Below are the code and all the weights of a small trained network. Each question names an input and a class and asks about switching units off, where a switched-off unit gives its printed mean instead of its output.

import numpy as np


def w(rows, s, z=0):
    codes = np.array(rows[::2]) - 128.0
    scale = np.full(codes.shape[1], s)
    scale[-1] = z or s
    return codes * scale


def norm(h):
    return h / np.sqrt((h * h).mean(-1, keepdims=True) + 1e-5)


def f(y):
    return np.maximum(y, 0)


def log_softmax(a):
    a = a - a.max(-1, keepdims=True)
    return a - np.log(np.exp(a).sum(-1, keepdims=True))


def net(x, mask):
    res = np.array(x, float).reshape(1, 6) / 4 @ E
    u = 0
    for l in range(2):
        y = f(norm(res) @ A[l][:, :-1].T + A[l][:, -1])
        res = res + np.where(mask[u : u + 8], y, B[l][:, -1]) @ B[l][:, :-1]
        u += 8
    return log_softmax(norm(res)[-1] @ U[:, :-1].T + U[:, -1])


A, B = {}, {}
E = w([
[83,157,254,94,134,191,73,129,187,164,7],'x0',
[221,216,91,106,83,165,60,195,91,176,78],'x1',
[73,140,106,86,144,147,49,86,83,171,205],'x2',
[115,139,130,140,121,133,127,136,134,124,141],'x3',
[124,129,125,134,122,132,132,129,128,131,128],'x4',
[122,107,121,129,121,130,141,124,108,145,110],'x5',
],0.0067)
A[0] = w([
[157,87,35,173,178,60,142,113,119,91,183,2],'0.n0',
[152,143,120,138,130,98,163,199,130,105,102,21],'0.n1',
[98,111,53,94,149,125,44,79,68,168,236,68],'0.n2',
[207,179,54,133,114,100,116,199,67,154,142,41],'0.n3',
[169,98,145,186,147,130,184,134,133,99,110,90],'0.n4',
[214,116,76,215,132,68,234,199,151,56,93,84],'0.n5',
[182,118,2,140,114,86,183,179,90,114,199,24],'0.n6',
[116,55,103,170,142,62,185,55,151,85,209,76],'0.n7',
],0.0082,0.0053)
B[0] = w([
[125,187,217,117,99,191,187,77,84,49,180,210],'0.n0',
[144,35,82,140,117,112,77,112,163,141,156,149],'0.n1',
[190,5,143,199,45,55,74,95,248,224,168,254],'0.n2',
[54,203,39,96,214,83,148,185,125,101,75,216],'0.n3',
[98,81,102,116,117,110,35,89,129,184,160,171],'0.n4',
[156,53,131,171,64,71,63,81,222,234,193,235],'0.n5',
[149,183,255,85,100,239,195,120,10,49,115,241],'0.n6',
[107,209,38,116,204,131,164,208,135,141,77,245],'0.n7',
],0.0085,0.009)
A[1] = w([
[110,181,50,88,146,101,123,188,113,116,88,15],'1.n0',
[167,88,168,130,114,155,84,135,152,142,130,180],'1.n1',
[81,126,74,119,219,151,132,131,124,125,142,32],'1.n2',
[151,120,147,138,94,113,143,92,176,184,171,99],'1.n3',
[81,134,175,91,170,203,122,143,134,116,75,70],'1.n4',
[68,140,106,136,253,133,167,129,149,148,103,42],'1.n5',
[76,127,109,128,203,119,182,139,157,108,133,28],'1.n6',
[132,169,137,100,96,122,106,168,111,165,116,3],'1.n7',
],0.013,0.005)
B[1] = w([
[61,238,13,91,248,216,105,217,108,45,49,184],'1.n0',
[101,68,81,178,91,81,123,72,153,146,184,223],'1.n1',
[137,222,82,170,149,109,96,203,140,85,106,157],'1.n2',
[78,72,150,103,155,103,60,123,163,145,32,247],'1.n3',
[143,156,204,115,97,137,214,95,57,60,207,197],'1.n4',
[219,200,2,123,159,191,84,239,90,127,63,187],'1.n5',
[131,164,41,79,194,124,58,200,111,147,60,167],'1.n6',
[132,72,59,137,208,106,143,159,147,146,120,168],'1.n7',
],0.009,0.011)
U = w([
[109,14,163,165,48,38,37,26,244,228,135,111],'0',
[142,203,221,117,74,194,250,40,28,27,219,236],'1',
[99,218,33,92,238,176,85,203,141,102,42,3],'2',
],0.014,0.0024)

Each question gives the input, the list of numbers given to net, and the class t.
The units are the neurons (one row each of A and B). Each row of codes is followed by its name. A weight is (code - 128) times the scale printed after its matrix; where a second scale follows, it is the last column's (A, B and U).
mask holds one flag per neuron, layer by layer. A switched-off neuron (its flag False) gives its mean, the last column of its row in B, instead of its output. The means were averaged over made-up inputs and are rounded, as every weight is.
A unit's drop is (log p(t) with every unit on - log p(t) with that unit switched off) / (log p(t) with every unit on - log p(t) with every unit switched off).
The circuit of an input: a set's keep is (log p(t) with only the set's units on - log p(t) with every unit switched off) / (log p(t) with every unit on - log p(t) with every unit switched off). Starting from the 12 units with the biggest drops (on a tie, the unit counted first), units are removed one at a time, each time the one whose removal leaves the highest keep (on an exact tie, the one counted first), for as long as the keep stays at least 0.8.
circuit, biggest first: the units of the circuit, biggest drop first
top k neurons: the k neurons with the biggest drops, biggest first
top k neurons in layer l: the k neurons of layer l with the biggest drops, biggest first
drop when u is switched off: that unit's drop, to one decimal
input [-6,3,-5,-5,-3,3], class 1: circuit, biggest first -> 0.n6
input [6,2,-1,-4,-2,-5], class 1: top 4 neurons -> 0.n2; 0.n5; 1.n4; 0.n7
input [-6,-2,-5,8,6,3], class 1: top 2 neurons -> 0.n6; 0.n0
input [8,-8,5,-3,4,0], class 1: top 3 neurons -> 1.n4; 0.n2; 0.n5
input [6,5,1,8,-7,6], class 1: circuit, biggest first -> 0.n2; 1.n4
input [4,4,5,-3,7,-7], class 0: top 2 neurons -> 0.n7; 0.n3
input [7,-6,-4,-5,4,3], class 1: circuit, biggest first -> 0.n2; 1.n4
input [-6,5,-4,5,-1,-7], class 1: top 2 neurons -> 0.n6; 0.n2
input [5,-1,5,8,0,-7], class 0: top 3 neurons -> 0.n7; 0.n3; 0.n6
input [7,-6,-3,8,3,-7], class 1: top 4 neurons in layer 0 -> 0.n2; 0.n5; 0.n7; 0.n3
input [0,-8,6,5,3,0], class 2: top 2 neurons -> 0.n7; 0.n5
input [-2,-6,-7,5,-2,8], class 0: top 2 neurons -> 0.n5; 0.n3
input [-5,0,-8,-4,1,7], class 0: drop when 0.n5 is switched off -> 3.7
input [-2,0,-5,-1,7,0], class 0: drop when 0.n5 is switched off -> 2.3
input [-6,5,-1,7,3,4], class 1: circuit, biggest first -> 0.n6
input [7,0,8,7,0,1], class 0: drop when 1.n3 is switched off -> 0.0
input [3,0,-2,4,6,-4], class 1: circuit, biggest first -> 0.n2; 1.n4
input [4,1,3,2,2,-3], class 1: drop when 0.n3 is switched off -> 0.5
